Every row comes from one small tree of marks. The marks that hang from a mark follow it in brackets, in alphabetical order. Every link used is in the known rows. Which tree was each row made from?
Each row is shifted at random along 5 fixed directions that mean nothing.
Known rows
gupa[gabanun refo[mosoz[lave seva] ziga[boni]]]: [ 2.71  0.60 -1.14 -0.33 -0.69 -4.80 -1.50 -1.79  1.45 -1.32 -3.20  3.42
 -2.48  5.66  1.06 -0.92 -0.59 -1.02  2.14 -1.25  1.25  0.31  0.28 -1.40
 -0.64  1.88 -1.68 -4.68 -3.10 -2.88  0.46  2.45 -0.32  1.28 -2.62 -1.98
  4.04  5.16  1.80  1.45 -0.42]
gabanun[gupa lave[mosoz[seva]] refo[ziga[boni[tizil]]]]: [-2.93  0.44  0.91  1.20 -4.81 -0.01 -1.88 -1.69 -0.62 -2.51 -2.16  4.42
 -1.39  4.11 -0.60 -1.05  0.36 -0.98  5.06 -1.51 -1.17 -1.74 -2.54  0.40
 -0.55  2.47 -3.69  4.23  0.13 -1.77  0.01  0.37  1.38 -0.16  0.54 -0.44
  2.42  3.83  1.94  0.74  0.79]
tizil[bokesad[gupa[gabanun refo[mosoz]] posafo[lavura]]]: [ 0.52 -1.55 -1.14  1.89  0.62 -0.07 -1.29 -1.05  1.52 -2.39 -4.67  3.70
 -1.45 -0.19 -3.41 -0.83 -3.89  1.63  1.48 -0.57  1.58 -3.49 -2.57 -2.63
  0.16  2.44 -1.27 -3.41 -4.04 -1.92 -0.52 -1.32 -0.38  6.29  2.40  0.03
  3.86 -1.14  1.71  0.65  1.94]
gabanun[gupa lave[mosoz] refo[ziga]]: [-1.42  1.01  1.76 -0.73 -3.74 -3.52 -4.87 -0.38 -0.99 -3.33 -1.63  4.99
 -2.72  4.32  1.52 -0.81  0.11 -2.45  3.61 -3.51 -1.11  0.87 -0.17 -0.33
 -1.16  1.86 -4.08  0.77 -1.13 -2.08  0.06  2.93  1.73  0.09 -0.21 -3.68
  3.16  5.19  2.27  2.03 -0.73]
gupa[gabanun[lave] refo]: [-1.65  1.24 -1.82  2.50  3.39 -6.92 -1.88  0.73 -1.59 -2.72 -5.17  0.19
 -3.09  4.22 -1.66 -0.44 -2.58 -3.41  2.92  1.65  1.40  1.17 -0.38  0.22
  7.02 -0.75  2.32 -5.38  1.03 -0.45 -2.97  5.41  2.58  1.03  0.77  1.82
  2.46 -0.69 -1.78 -1.36  5.45]
posafo[boni[tizil] lavura[bokesad[gupa] ziga[refo[mosoz]]]]: [-3.37  1.95  0.32  4.72 -1.70  1.82  4.71 -1.66  1.40  1.74 -0.77  3.55
 -0.70  0.82 -6.19  1.44 -0.18  2.22 -2.78 -2.99  0.51 -5.34 -0.77 -1.13
 -0.25  0.38  1.19  5.01  0.86 -2.69  3.32 -3.74 -0.15  1.80  0.71  2.29
  0.41 -0.29  0.27 -0.07  0.85]
mosoz[lave seva[refo ziga[boni[tizil[bokesad]]]]]: [ 2.74  0.27 -2.00  0.09  2.80 -3.30  0.62 -3.28 -0.03 -4.25 -2.55 -0.54
 -3.82  1.86 -1.83  1.16 -1.64 -1.09  3.72  3.53 -0.58 -0.76 -0.91 -0.06
  3.09  3.68 -1.47 -7.93 -2.87  4.85 -5.02  0.79  0.62  5.47  2.50  0.93
  4.77 -0.20 -2.31 -1.51  3.84]
boni[tizil[bokesad[gupa posafo[lavura]]] ziga]: [-0.54  0.19 -0.92  2.57  1.55 -2.36  1.80 -3.38 -0.36  1.66  0.54  2.21
 -2.96  1.76 -0.10  1.59 -3.68  2.24 -1.01 -2.56 -0.24 -0.98  2.45  0.02
 -1.41  2.61 -0.56 -2.17 -2.65  0.29 -1.32 -1.21  1.33  0.79 -0.44  0.72
  2.10  1.18 -0.59  0.12  3.20]
seva[mosoz[lave] ziga[boni[tizil[bokesad]] refo]]: [ 0.37 -0.99  0.40 -1.74 -1.16 -0.39  0.86 -5.31  0.70 -1.50  1.93  2.12
 -1.63  3.27 -2.18  2.28  1.66  0.53  2.15  1.39  0.92 -0.78 -1.05 -0.53
 -2.90  4.12 -2.60 -2.53 -1.98  0.78  1.12  0.96  0.35  0.91  0.34 -0.73
  0.58  2.36 -0.75  1.34  1.25]
lavura[posafo ziga[boni]]: [-2.06  1.46  0.76  0.18 -0.32 -0.51  4.08 -1.84  1.78  4.72 -0.77  6.74
 -0.02  1.82 -0.42  1.09 -1.47  0.71  1.57 -3.14 -0.08 -1.04  0.33 -1.78
 -4.06  2.60 -2.77  0.03 -2.71 -1.45  3.81 -1.04  0.83  0.30 -1.53 -2.84
  3.42  3.62  2.32 -1.13 -0.73]
gabanun[gupa lave refo[ziga]]: [-0.31  4.20  0.08  0.75  1.36 -7.64 -5.01  1.06 -2.94 -2.84 -3.15  2.85
 -4.00  4.87  4.25 -0.98  0.55 -2.93  1.99 -4.73 -1.79  3.04  2.05  0.11
  2.83 -0.86 -0.94 -1.34 -0.23 -2.02 -2.40  3.86  2.51 -1.19 -0.79 -2.84
  3.84  5.19  1.42  0.34  0.44]
bokesad[gupa[gabanun refo[mosoz ziga[boni[tizil]]]]]: [ 3.43  2.78  0.00  1.35 -1.02 -3.16 -2.56 -3.42  0.98 -0.42 -5.91  5.43
  0.75  3.61 -0.10 -2.08 -0.87  1.10  1.28 -3.63  3.15 -0.58 -3.40 -3.57
  0.53  0.99 -1.37 -1.40 -2.42 -4.52  4.26 -1.12 -0.65  5.80 -1.53 -1.03
  4.48  2.37  4.72  1.55 -1.33]
seva[mosoz refo ziga[boni[tizil]]]: [ 3.52  3.31 -0.05 -1.02  1.86 -4.94 -0.79 -4.56  0.86 -2.22 -3.52  0.70
 -2.10  2.41  0.30  0.90  2.23 -0.74  0.37  0.00  1.26  1.67 -0.77 -0.99
  1.66  1.80  0.36 -4.08  1.90  1.88  0.69 -0.58  3.08  4.34  0.82 -0.30
  0.89  1.56  0.93 -1.83  1.98]
seva[ziga[boni refo]]: [ 3.53  3.59 -0.27  1.01  4.39 -6.97 -1.74 -1.31 -1.23 -2.65 -3.12  1.99
 -1.20  2.54  1.02  0.97 -1.05 -1.76  2.75 -0.26  0.94  3.01 -0.72 -1.75
  3.02  0.01  2.84 -4.56 -1.91  0.88 -0.74  2.24  1.85  4.06  0.89 -0.20
  5.43  1.74 -0.29 -2.64  1.81]
gupa[gabanun[lave] refo[mosoz]]: [-2.28  0.63 -0.90  2.20 -0.77 -3.60 -1.88 -0.77  0.73 -2.07 -5.58  1.39
 -2.15  3.52 -3.24 -1.11 -0.95 -2.13  2.78  1.35  1.34 -0.76 -3.58  0.42
  4.55  0.46  0.48 -3.40  1.61 -1.74 -0.44  3.56  1.58  1.40  0.73  1.69
  1.01 -0.46 -0.54 -0.17  3.47]
boni[tizil ziga[refo[mosoz[lave seva]]]]: [ 1.37  3.56 -0.56  2.38 -0.89 -2.84  0.04 -5.90  0.46  2.04 -1.09  4.45
 -0.93  6.63 -0.17 -1.44 -0.35  1.25  0.19 -1.88 -0.09 -0.37 -0.45 -1.03
  1.61  0.71  0.69 -1.99 -1.90 -1.51  3.39 -0.78 -0.14  1.55 -2.74 -0.05
  4.26  3.38  0.45 -0.55 -0.06]
mosoz[lave seva[ziga]]: [-3.34  3.94 -1.95  2.74  3.21 -2.27 -1.51 -2.59  0.21 -1.88 -1.35 -0.35
 -5.19 -2.18 -1.81  1.46  2.88 -1.62  3.11  2.62 -1.99 -1.42 -3.69  2.33
  3.22  2.31 -1.03 -5.06  1.94  1.79 -5.59  0.13  1.36  0.87  1.45  2.31
  2.33 -0.15 -2.90 -1.23  3.59]
posafo[boni[tizil ziga[refo]] lavura[bokesad]]: [ 2.29  5.91 -0.96  3.69  5.54 -7.65  2.44 -0.90 -1.08  0.84 -2.41  3.01
 -2.59  5.59 -0.23  0.89 -1.20  0.42 -4.88 -6.18  0.45 -0.20  5.64 -2.73
  3.20 -2.12  4.40 -0.70 -0.89 -1.78  1.52 -0.42  1.42  1.58 -1.81 -0.87
  3.56  3.46  1.01 -2.96  0.91]
seva[mosoz[lave] ziga[boni[tizil] refo]]: [ 0.62  0.90 -0.44 -0.59  2.53 -5.29  0.25 -3.42 -1.08 -2.20  1.67 -1.35
 -3.28  4.17  1.37  2.94  2.27 -0.53  1.10  0.49  1.02  2.13  1.34  0.80
  0.63  1.53  1.75 -3.32  1.01  1.27 -1.58  2.69  2.50 -2.00 -0.06  0.80
 -0.17  2.99 -3.24 -0.24  3.74]
gabanun[gupa lave[mosoz[seva]] refo[ziga[boni]]]: [-0.78 -0.31  1.14  0.42 -4.49 -2.12 -3.32 -0.82 -0.67 -4.66 -3.43  4.92
 -1.58  4.05 -0.11 -1.41 -1.41 -2.33  6.11 -1.42 -0.87 -1.11 -2.30 -1.19
 -0.05  2.57 -3.49  1.88 -2.10 -0.93 -0.18  1.64  1.24  2.96  1.72 -1.74
  5.09  3.61  1.82  0.67  0.33]
tizil[bokesad[gupa[gabanun[refo[mosoz[lave] ziga[boni]]]]]]: [-0.86 -1.01 -0.40  1.29 -2.02  0.41 -1.50 -1.96  1.88 -2.20 -3.16  4.05
  0.10  1.12 -2.86 -1.11 -0.94  0.58  3.22  0.18  0.82 -3.52 -5.48 -1.92
 -0.10  2.76 -3.18 -2.03 -3.23 -2.17 -0.08 -0.15 -1.20  5.40  2.15  0.56
  3.41 -0.33  1.78  1.47  0.01]
tizil[bokesad[posafo] boni[ziga[refo]]]: [ 1.12  0.86 -1.37  1.45  2.61 -1.81 -1.59 -2.28  0.25  0.49 -2.38  4.83
 -0.77  2.38 -1.57 -0.41 -3.86  1.83  0.25 -0.51 -0.99 -1.15  0.86 -2.41
  0.02  1.90 -0.14 -3.17 -5.06  0.05 -0.64 -0.48 -0.03  4.91  0.55 -0.73
  3.33  1.06  1.13 -1.71  1.22]
lave[mosoz[seva[ziga[boni[tizil[bokesad[posafo]]]]]] refo]: [ 2.22  0.81  0.04 -1.11  1.39 -1.72 -0.97 -1.76  0.83 -0.96 -0.10  2.82
 -1.41  3.28  0.72  0.97 -1.32  0.17  1.84 -1.07  0.16 -0.39  0.20 -1.61
 -1.60  2.65 -1.86 -2.50 -1.72  1.37 -1.04 -0.65  0.97  2.99 -0.31 -2.97
  3.44  3.75  2.64 -1.88  0.90]
bokesad[gupa[gabanun refo[mosoz]] posafo[boni[ziga] lavura]]: [ 1.24 -1.76 -1.19  1.36 -0.83 -1.78  0.12 -0.80  0.18 -0.80 -1.91  3.15
 -3.76  0.83 -1.56  0.91 -4.98  1.04 -0.93 -4.04  2.82 -2.29  2.91 -2.73
 -2.06  2.76 -0.17 -0.30 -3.60 -3.35  0.73 -1.26  0.70  2.16 -0.14 -0.19
  3.02  2.08  0.61  1.80  2.42]
tizil[bokesad[gupa[refo]] boni[ziga]]: [-0.39  5.87 -1.71  4.05  4.52 -0.98 -2.40 -2.55  0.51  2.12 -6.36  5.94
  0.04  2.25 -0.34 -2.95 -0.31  1.92 -2.23 -2.86  0.10 -2.43 -1.51 -2.66
  3.69 -0.36  0.40 -0.87 -0.58 -3.43  0.85 -2.97 -1.34  6.64 -1.13  1.07
  2.24  1.23  3.84 -1.86 -1.47]
lavura[bokesad posafo ziga]: [-4.83  0.24  0.65  1.92 -1.31  0.74  5.84 -1.00  2.41  3.84 -0.75  5.74
 -0.13  0.25 -5.02  1.46 -1.52  1.27  1.13 -0.32 -1.18 -3.81 -2.20 -0.73
 -1.17  2.08 -2.81 -0.19 -1.52  0.26  3.59 -2.49  1.21  2.26  0.07 -1.22
  3.01 -0.92  0.99 -0.72  0.37]
ziga[boni[tizil[bokesad[posafo]]] refo[mosoz[lave seva]]]: [ 1.45  0.44 -0.95 -0.77  1.10 -0.28  0.78 -2.16  1.12 -0.47  0.49  0.93
 -0.67  3.11  1.33  0.96 -0.53  3.25  1.26  0.28  0.14 -0.57 -0.39 -0.14
 -2.81  2.77 -1.53 -2.76 -3.33 -0.18 -1.48  0.05 -0.61 -0.75  0.10 -1.85
  0.52  4.20  0.27 -1.61  1.43]
ziga[boni[tizil[bokesad]]]: [ 0.61  3.86 -0.28  0.93  3.60 -3.77  0.46 -2.29  0.92  0.26 -3.43  2.19
  0.22  1.00  0.31  0.81 -0.41  0.94  1.40 -1.25  0.29  0.15 -1.87 -0.69
 -0.38  1.97 -1.35 -3.52 -0.98  0.47 -1.83  0.58  0.99  2.81  1.41 -0.93
  0.63  1.83  1.85 -3.14  1.89]
gupa[gabanun[lave[mosoz]] refo[ziga[boni]]]: [ 0.50  0.58  0.18 -2.17  0.62 -6.58 -3.70  0.86 -0.02 -2.89 -2.44  0.67
 -3.86  3.05  1.87  2.41 -0.84 -2.11  0.92 -0.18  1.26  2.90  0.98  0.55
 -1.61  2.82 -3.97 -5.21 -0.36 -0.81 -1.56  5.69  1.75 -0.86 -1.60 -3.69
  0.51  4.31  1.77  0.85  1.94]
tizil[bokesad[gupa[gabanun[lave refo[ziga]]] posafo] boni]: [-3.19  0.73 -1.49  0.66  1.83  1.07 -3.04  0.11 -0.30  0.58 -0.11  2.87
 -2.50 -0.49  0.04  0.62 -0.17  2.11 -0.34 -1.90 -0.76 -1.70  0.04 -0.28
 -2.41  2.32 -3.68  0.35 -1.33 -3.25 -3.00 -0.01  0.14 -1.25 -0.41 -1.02
 -1.25  2.33  2.72  1.43  1.02]
lavura[boni[tizil[bokesad]] posafo ziga[refo[mosoz[lave]]]]: [-3.71  0.23 -0.34  1.21 -2.12  2.02  5.54 -1.80  2.63  4.24 -0.43  1.92
 -1.41  1.06 -5.68  2.83  0.74  4.91 -2.64  0.74 -1.12 -4.07 -1.90  1.77
 -2.14  3.87 -3.52 -1.15  1.01  0.67  1.46 -2.76  0.12  0.13  0.32 -0.42
 -1.20 -0.31 -1.36 -0.26  1.82]
gupa[gabanun refo[mosoz[lave seva] ziga[boni[tizil]]]]: [ 4.37  2.71 -1.52 -0.19  1.27 -6.94 -2.23 -2.35  0.82 -1.77 -5.10  1.83
 -2.81  5.92  1.92 -0.43  0.34  0.01  0.39 -1.76  1.12  1.33 -0.24 -1.04
  1.26  1.52 -1.62 -6.07 -1.68 -2.14  0.03  2.31  0.02  1.94 -2.70 -2.08
  3.50  4.73  2.52  0.58  0.28]
bokesad[gupa[gabanun[lave refo]] posafo[boni]]: [-2.15  0.91 -0.89  0.85 -0.41  1.37 -0.94 -1.18 -1.42  1.70  0.47  6.43
 -1.24  2.31 -0.76 -1.91 -1.34  0.42  2.08 -4.94  2.25 -2.27  0.98 -3.82
 -1.82  0.65 -1.01  4.09 -2.54 -6.73  2.25 -0.82  1.18 -1.63 -1.04 -1.26
  2.87  3.46  2.86  1.91  0.02]
lavura[bokesad boni posafo ziga[refo[mosoz]]]: [-1.61 -0.13  0.22  0.58 -0.04 -3.54  5.62  2.47  2.14  1.48 -0.70  0.38
 -1.85  0.16 -3.34  3.94 -1.92  2.91 -2.71  0.65 -0.60 -1.90  0.32  0.60
 -0.59  2.21 -1.19 -3.32  0.20  2.64  0.51 -0.87  1.91  2.26  1.60 -2.53
  0.70 -0.49 -2.22 -1.63  2.08]
lavura[bokesad[gupa[gabanun] posafo[boni[tizil ziga[refo]]]]]: [-1.21 -0.50 -1.13  3.54  0.26  0.08  3.92 -2.29 -0.64  2.40  0.54  5.57
  1.08  3.92 -3.48 -1.03 -3.75  2.24  1.37 -2.06  2.43 -3.61  0.45 -3.74
  1.41 -0.51  2.64  3.21 -3.53 -3.51  3.50 -2.89  1.51  1.63 -0.46  1.98
  4.01  0.06  0.58  0.38  1.76]
boni[tizil[bokesad[gupa[gabanun]]] ziga[refo]]: [-0.41 -2.01  0.29  1.32 -4.82  3.11  2.02 -6.12  0.88  2.98  1.94  7.59
  1.52  4.43 -4.47 -0.53 -4.82  1.89  2.20  0.37  1.53 -3.17 -1.00 -2.42
 -2.50  3.89 -3.76 -0.18 -6.30 -1.84  4.97 -1.32 -1.91  3.58 -1.58 -0.28
  4.29  1.04  2.29  2.40 -0.31]
lave[mosoz[seva[ziga[boni[tizil[bokesad[posafo]]] refo]]]]: [ 0.46  1.94  0.38  1.78 -1.68  3.60  0.01 -5.92  2.35  0.81 -2.28  8.42
  1.80  3.03 -3.57 -2.68  0.71  2.18  4.07 -0.04  0.57 -3.77 -5.20 -3.43
 -1.68  2.22 -1.07  2.12 -2.47 -2.80  4.75 -4.33 -0.12  5.14 -0.24 -0.18
  5.13  2.24  3.92 -1.00 -1.88]

Write each row's tree
[-3.15  3.46 -0.15  1.52  0.32 -0.36  2.82 -0.12  1.73  4.29 -2.03  4.12
 -1.07 -0.69 -4.05  1.89  0.39  2.44 -1.70 -0.35 -0.51 -2.28 -1.34 -0.23
 -0.79  2.06 -2.11 -1.03  0.99 -0.60  2.52 -2.56  1.04  2.04  0.08 -1.99
  1.80  0.29  0.33 -1.97  0.82] -> lavura[boni posafo ziga[refo]]
[ 2.31  4.38 -0.95  0.80  4.69 -2.92 -1.78 -1.71  0.08 -1.25 -5.26  1.56
  1.08  0.72 -0.68  0.64 -0.56  2.90  0.66  0.71  0.54  0.32 -3.94 -1.51
  1.90  1.15 -0.56 -3.79 -1.69  0.35 -0.46 -0.74  0.48  4.90  2.11 -1.11
  2.09 -0.02  2.66 -4.52  2.54] -> ziga[boni[tizil[bokesad[posafo]]] refo]
[ 2.47  1.05 -1.09 -0.85  2.51 -4.05  0.50 -0.70 -1.96  1.15  1.31  1.44
 -4.22  1.17  3.29  2.11 -4.38  2.16 -2.32 -4.78  1.53  1.59  6.98 -1.15
 -3.63  2.82 -1.33 -2.39 -3.48 -1.27 -1.58 -0.66  1.54 -0.80 -1.92 -2.95
  0.99  4.57  0.42  0.70  2.29] -> bokesad[gupa[refo] posafo[boni[tizil ziga]]]
[ 1.83  0.56 -0.27  1.14  2.70 -3.92  4.80 -0.73 -0.70  2.55 -0.54  3.02
 -0.14  5.98  3.40 -0.03 -3.12  3.06 -1.34 -4.30  1.64  0.56  3.32 -2.28
 -1.02 -0.67  2.24  0.60 -2.13 -2.08  2.62 -0.99  2.04  0.49 -2.05 -0.93
  2.64  3.85  0.67 -0.04 -0.02] -> lavura[bokesad[gupa[refo[mosoz]] posafo] ziga[boni[tizil]]]
[ 0.28  2.57  0.08  1.34 -0.63 -2.13 -2.59 -3.43  0.71  0.56 -2.54  5.86
 -0.09  1.63 -2.97 -0.15 -2.83 -0.58  1.63 -0.77 -0.01 -0.84 -0.88 -2.34
 -0.21  2.49 -1.59 -2.19 -3.71 -0.21  1.64  0.31 -0.66  5.75  0.10 -1.24
  3.39  1.39  1.58 -1.11  0.34] -> tizil[boni[ziga[refo]]]
[ 0.03  3.59 -1.83  2.56  4.43 -0.74 -1.52 -0.84  0.89  0.89 -6.02  4.62
 -1.82 -0.46 -2.04 -1.02 -0.60  2.80 -2.54 -2.17  1.13 -3.11 -2.04 -2.87
  1.33  0.99 -1.53 -2.52 -0.75 -3.74  0.59 -2.84  0.05  5.90  0.52 -0.89
  3.40  0.05  3.63 -0.44  0.01] -> tizil[bokesad[gupa[gabanun refo] posafo[lavura[boni ziga]]]]
[ 1.51  0.64  1.14 -3.24 -3.29  0.32 -0.46 -4.59  2.36  1.00  2.67  5.56
 -2.95  3.46  0.05 -0.15  1.40 -1.46  1.78 -2.37  0.47  0.64  1.89 -0.84
 -5.60  3.60 -3.93 -3.53 -3.36 -1.22  2.19  0.34  0.09 -0.13 -2.98 -4.06
  2.15  6.35  1.39  3.09 -3.26] -> seva[refo[mosoz[lave]] ziga]
[ 3.26  1.00  0.00  1.03 -1.99 -6.38 -1.83 -0.35  0.80 -3.97 -3.81  2.80
 -1.59  4.36  0.85 -1.63 -1.69 -1.86  3.83 -1.94 -0.93  0.77 -1.02 -1.57
  0.67  0.86  0.86 -2.82 -2.76 -0.52 -0.56  1.56  0.91  4.73  1.20 -1.38
  6.11  2.71  0.45 -1.13  0.19] -> gabanun[refo[mosoz[seva] ziga[boni]]]
[-0.02  4.32 -0.42  0.68  0.89 -6.93 -4.36  0.51 -0.75 -1.89 -2.17  1.76
 -3.96  4.52  5.65 -0.94  2.95 -1.06  0.23 -5.24 -1.82  2.44  1.39  1.33
  1.76 -0.71 -0.14 -1.85  0.99 -3.01 -3.12  1.92  1.79 -2.50 -1.60 -1.85
  1.55  6.71  0.71  0.68 -0.48] -> gabanun[gupa refo[mosoz[lave] ziga]]
[ 0.12  0.81 -1.47  3.88  3.17 -1.20  0.38 -2.93  0.42  1.25 -3.88  7.58
  1.33  4.78 -3.07 -3.88 -3.27  0.84  3.62 -2.68 -0.17 -2.91  0.23 -4.38
  1.64 -0.80  4.03 -0.10 -4.99 -2.35  0.07 -1.21  0.74  5.16  1.26  1.82
  4.80  0.67  0.73 -1.68  0.92] -> tizil[bokesad[posafo] boni]
[-3.26  1.56  0.09  1.02 -0.91  1.61 -0.07 -1.99  2.65 -0.63  0.23  2.24
 -1.90 -1.18 -1.22  0.61  1.61 -0.91  3.28  2.58 -0.16 -1.69 -2.79  1.37
 -1.21  2.83 -1.00 -0.11  2.49  0.47 -1.90 -1.74  1.92  0.66  0.82  1.16
 -0.11  2.21 -0.22 -1.96  1.70] -> lave[mosoz[seva[refo ziga[boni]]]]
[-2.63  3.27 -0.37  0.11  1.49 -3.77 -4.67  0.35  0.74 -1.68 -2.60  0.30
 -2.88  0.39  0.50  1.99  1.87 -2.13  1.39  0.51  0.17  0.19 -3.52  0.74
  1.33  1.67 -3.40 -2.73  2.91 -0.54 -2.39  3.06  1.87 -0.58 -0.01 -1.71
  0.34  2.29  2.44 -1.48  2.67] -> gupa[gabanun[lave[mosoz[seva] refo[ziga[boni]]]]]
[-3.06  3.22 -1.54  4.84  2.64 -0.12  0.95 -1.76  0.70  2.14 -2.34  1.39
 -2.11  1.54 -0.70 -0.57  1.97  3.72 -1.96 -3.08 -0.66 -2.11 -0.82  1.58
  0.70 -0.76  2.38  1.40  2.38 -3.47 -1.30 -3.66  1.40 -1.75 -1.16  3.22
 -1.08  0.88  0.44 -0.64  2.47] -> boni[tizil[bokesad[gupa[refo[mosoz ziga]] posafo[lavura]]]]
[ 0.43  4.16 -1.23  0.99  4.25 -3.00 -1.29 -1.47  1.08  0.93 -3.00  3.73
 -2.51 -0.84  0.10  0.18 -0.40  1.55 -1.45 -2.33 -1.39 -1.01  0.04 -1.56
 -0.78  1.80 -1.51 -4.11 -2.06 -0.91 -1.79 -1.37  1.38  3.16  0.86 -2.08
  1.99  1.82  2.19 -2.36  0.46] -> tizil[bokesad[posafo[boni[ziga]]]]
[-3.13 -0.03 -1.10  0.87 -0.93 -3.32 -0.89  1.05  0.56 -3.30  0.57 -1.65
 -4.46  1.13  0.13  0.66 -0.13 -1.94  2.93  1.28 -1.73 -0.22 -0.46  2.91
  1.35  1.93 -0.31 -3.91  1.22  0.92 -5.95  2.88  1.27 -1.49  1.93  0.40
  0.10  1.66 -3.74 -0.98  3.71] -> gabanun[refo[mosoz[lave seva]]]
[ 0.84  0.23 -1.46  3.02  4.21 -1.80 -0.28 -1.52 -0.63  0.63 -1.79  5.78
  0.34  3.52  0.42 -2.66 -4.23  1.47  2.34 -3.88  0.81 -1.72  2.47 -4.24
  0.47 -0.51  3.56 -0.35 -5.35 -2.46 -1.56 -0.93  0.47  3.85  0.90  0.90
  3.97  1.99  0.41 -0.47  1.02] -> tizil[bokesad[gupa posafo] boni]
[-4.84  2.14 -0.31  2.44  0.91 -3.12 -2.70  0.79 -0.54 -2.26 -0.70 -0.17
 -4.50  1.15  3.19  0.52  1.27 -2.12  2.76  0.04 -1.62  0.42  0.66  3.13
  2.59  0.16  0.64  0.19  3.60  0.39 -5.71  1.63  3.77 -3.97  0.74  1.43
 -0.72  3.86 -2.21 -0.96  3.93] -> gabanun[gupa lave[mosoz[seva[refo[ziga]]]]]
[-1.74  4.52 -1.87  2.86  1.41  0.32  1.00 -3.92  0.44  3.93 -0.20  3.84
 -2.29  2.78 -0.51 -0.96  2.11  3.05 -1.26 -3.39 -0.76 -2.23  0.50 -0.51
 -0.52  0.25  1.53  2.16  0.37 -3.92  1.24 -3.80  1.53 -2.81 -2.24  1.05
  0.85  3.72  0.44 -1.49  0.98] -> bokesad[posafo[boni[tizil ziga[refo[mosoz[lave seva]]]]]]
[ 0.00  4.03 -0.78  2.67  4.66 -2.25 -2.66 -0.34 -0.66 -0.45 -3.88  2.59
 -1.86 -2.01  1.14  0.75 -0.95  1.98 -0.81 -3.31  1.19 -0.51 -1.65 -2.44
  0.45  0.07  1.07 -0.23 -0.83 -2.57  0.41 -2.46  1.28  3.57  1.25 -0.35
  4.14  0.71  1.60 -1.80  1.87] -> bokesad[gupa posafo[lavura[ziga[boni refo]]]]
[-0.77  1.69 -1.08  1.74 -1.17 -2.45 -2.42 -1.77  1.26 -1.93 -5.97  3.06
 -2.14  3.32 -2.83 -2.04 -0.74 -1.73  2.96  1.14  1.02 -1.58 -3.90 -0.77
  3.72  1.21 -1.33 -3.63  0.30 -2.24  0.63  2.21  0.38  2.97  0.04 -0.11
  2.83  0.82  1.50 -0.10  1.53] -> gupa[gabanun[lave] refo[mosoz[seva]]]
[-2.94 -0.37 -0.11  1.19 -1.28 -2.69 -0.13 -3.16  0.96 -1.34 -0.65  0.55
 -1.54  3.24 -3.22  0.97  1.50 -1.42  3.12  0.25  0.37 -2.02 -2.05  0.18
  0.68  1.53  0.39 -1.31  1.00  0.94 -0.85  0.75  1.90  1.26  1.74  1.89
  0.45 -0.28 -2.42 -0.39  4.37] -> seva[mosoz[lave[refo[ziga[boni[tizil]]]]]]
[ 2.04 -1.06 -1.81 -0.55  0.28 -5.51 -0.81 -1.54  0.60 -4.79 -4.02 -2.93
 -4.50  1.20 -1.84  2.99 -2.14 -0.85  2.22  3.79  1.05  0.43 -2.39  1.92
  2.66  4.71 -3.01 -8.68 -0.20  3.00 -4.71  3.70  0.75  2.80  1.56  0.57
  0.82  0.02 -1.70  0.09  5.36] -> gupa[gabanun refo[mosoz[lave seva[ziga[boni[tizil]]]]]]
[ 0.71  3.64 -1.74  1.59  6.70 -5.38 -0.75  0.49  0.05 -0.35 -2.53  1.80
 -2.79  0.41  1.65  0.04 -0.89  0.78 -0.62 -2.52 -1.07  0.29  2.11 -1.28
  1.12 -0.16  2.08 -4.66 -1.58 -0.57 -4.45  0.36  2.44  1.37  1.56 -1.02
  1.69  2.03  0.07 -3.08  2.25] -> tizil[bokesad[posafo[boni]]]
